Each row is followed by roughly how far along a hidden order it lies, from 0 to 20. A new part has a new order.
In the rows, zero is written as 100.
[ 96  89  85 106 105 100 107  88  93  95 109 102 106 105  89 103  99 111
  90  99 105  95 100  90  98 183 107 109] => 20
[ 82  96 104  94 100  98  84 117  99  57  96  83  92  94  99  91 104  98
  98  97  90 106 102 109 102  37 106  85] => 14
[103 108 110 100  88 101 102  96 101  99 101 106  94  96 104 103 103  93
 105 100 100  99  99 103 100  77 100 100] => 6
[102 106 108 101  87 101 106  94 102 116 108 113 105  97 100 105 102  97
 101  99 104  96 100  96  98 123 101 110] => 9
[108  92  94 108  92 100 104  99  92  96 101 101 103  92 113 102  99 103
  90 100  94 100 103  94 100  90  96  97] => 14
[109 103 104  99  95  99  91 100  97 127  93 107 110 101 121 103  99  86
 104 100  97 104 101  95 101  34 108  89] => 8
[ 94  94  90 105  88  99 103 105  89 112 106 103  97 108 104 101 101 118
  84 101 100  96 101  88  97 112 108 108] => 19
[109 111 117  99  83 100  90 104  94 121  95 112  99 103 128 105 105  82
 103 101  96 104 101  96 101   3 113  92] => 3
[107 111 123  99  89 100  97  95 100  84  95 107  98  88 121 104 107  74
 109  98  95 104 101 103 102  23 106  84] => 0
[ 99  85  84 108 102  99 102  96  89  76 104  97 110  97 104 102 101 103
  89  98  96 100 103  88  99 142 109  98] => 20
[129 100 101 123  23 103 130 150  96 148  93  91  45  79 152  86 105 151
  62 107  66 101 108 105  98   0  36 106] => 10
[106 102 101  99 107 101 104  94 106 103  99 100 100  97  97 100  99  96
 109 100 103 100  99 102 101 117  93  99] => 9
[106  93  89 104 107 100  99  92  93 112 103 104 116  99 105 106  98  95
  96  99 102 101 101  90 100 139 107  95] => 15
[109  97  98 106  87 100 101  98  92  95 100 101 106  97 117 103 101  98
  91 101  95 102 103  91 100  69 102  94] => 12
[116 101 107 100 104 101 101  89 103 104  97 107 112  94 111 104 100  83
 112 100 102 103 100  99 101  89 101  92] => 5
[109  97  93 106  90 101 106  93  92 123 101 108 108 100 109 105 100 101
  93 101 100  99 101  91  99 110 101 105] => 12
[ 93 109 120 100  90 101 108  91 103  49 107 100  83  86  92 100 110  90
 102  97  95  97  99 109 100 102 102  96] => 5
[100 124 130  92  80 101  93 105 107 144  98 112  79 101 108 104 106  91
 108 102 103  99  97 108 100  36 104 105] => 0
[ 95 101 105  98  95  99  92 111  99  79  96  95  96  97 105  97 102  94
 100  99  93 104 101 104 101  49 103  90] => 10
[101  99  88 101  93  99  93 106  91 145 100 107 106 115 117 104  96 109
  93 102 103  99 101  88  99  86 108 109] => 16
[102  91  96 100 114 100 105 104 107  53  98  86  99  86  92  93 100 100
 105  98  94 104 101 109 101 114  90  86] => 13
[ 83  94 108  96 112  99  92 114 101   2  93  79  96  82 101  90 105  88
 105  96  83 108 103 115 103  47 106  72] => 12
[ 98  90  87  99 114  99  91 109  97  91  94  91 110  97 104  95  95 101
 102  98  96 106 102 100 102  92 101  88] => 17
[100  99 106 103  92 100 103 105  95  77  99 100  91  92 114  99 104  96
  94  99  90 102 102  99 100  57 100  93] => 10
[112  99 101 106  89 101 108  96  96 100 100 105  99  93 114 103 102  96
  97 100  96  99 102  98 100  80  97  97] => 9
[ 98 103 106  98  98 100  97 102  99 137  98  99 102 107 104 102  99  95
 104 101 103  99 100  96 100  83 101 100] => 10
[111  97  92 106  98 101 117  84  94 111 108 108 101 105  94 103  99 108
  94 100 106  96  99  91  98 172  99 115] => 14
[ 94  92  91 104  94 100 106 106  95  79 103  94  95  95  99  98 103 107
  86  99  94  98 101  98  99 119  98 102] => 18
[ 99 106 106  94 103 100  93  97 103 114  99 104 103 105  98 102  99  94
 107 100 105 101  98 101 101 105 105 101] => 8
[102 106 101  99  93 100  96 103  97 132 100 108 100 108 108 103 100  96
 100 102 102 100  99  95  99  74 105 105] => 10
[100 103 103  99  98 100  94 106 101 110  95 100 100 100 111  99 100  97
 103 100  98 102 100 101 101  93  94  94] => 9
[102 101 102 102  95 101 107  93 100 123 102 103  97  99  96 100 101 106
  96 101 102  96 100  98  99 133  94 109] => 12
[ 98  98  93  98 102  99  84 107  97 115  95  99 112 105 107 100  97  98
  99 100  98 104 101  98 101  82 110  96] => 13
[107 110 112 101  84 100 100  95  97 127 102 116  98 105 117 107 103  92
  99 102 102  98  99  92  99  74 110 104] => 6
[ 92  95  93  97 112  99  90 104  97  96  98  95 110 102  98  98  97  98
  99  99 102 103 101  98 101 113 108  95] => 16
[ 86  94 107 100  99 101 111 107 108   5 102  79  77  76  80  89 108 105
  99  97  83 100 101 119 101  99  86  90] => 12
[ 96  97  93  97  99  98  89 111  96 151  97  96 103 117 100  97  94 115
  90 103 105 101 100  95  99  84 106 109] => 17
[ 93 104 100  98  90  99  97 105  94 121 103 103  95 111 102 101 102 111
  91 102 103  96 100  94  98 104 107 113] => 15
[ 81  98 101  91 114  98  79 109  97  75  94  92 107 105  99  96  99  89
 102  97  97 105 100 101 102  83 120  89] => 15
[ 92  92  91  99 108  99  93 111  97  78  96  90 103 100 101  95  99 103
  95  98  96 104 102 101 100  91 104  91] => 17
[ 88  89  88  99 109  98  90 104  93  82  99  93 107 108  99  97  98 103
  91  98  98 103 102  95 100 114 113  94] => 20
[ 95 100 103 100  96  99  95 102  94  91 100 101 100 101 110 101 102  93
  96  99  97 101 101  95 100  70 111  94] => 12
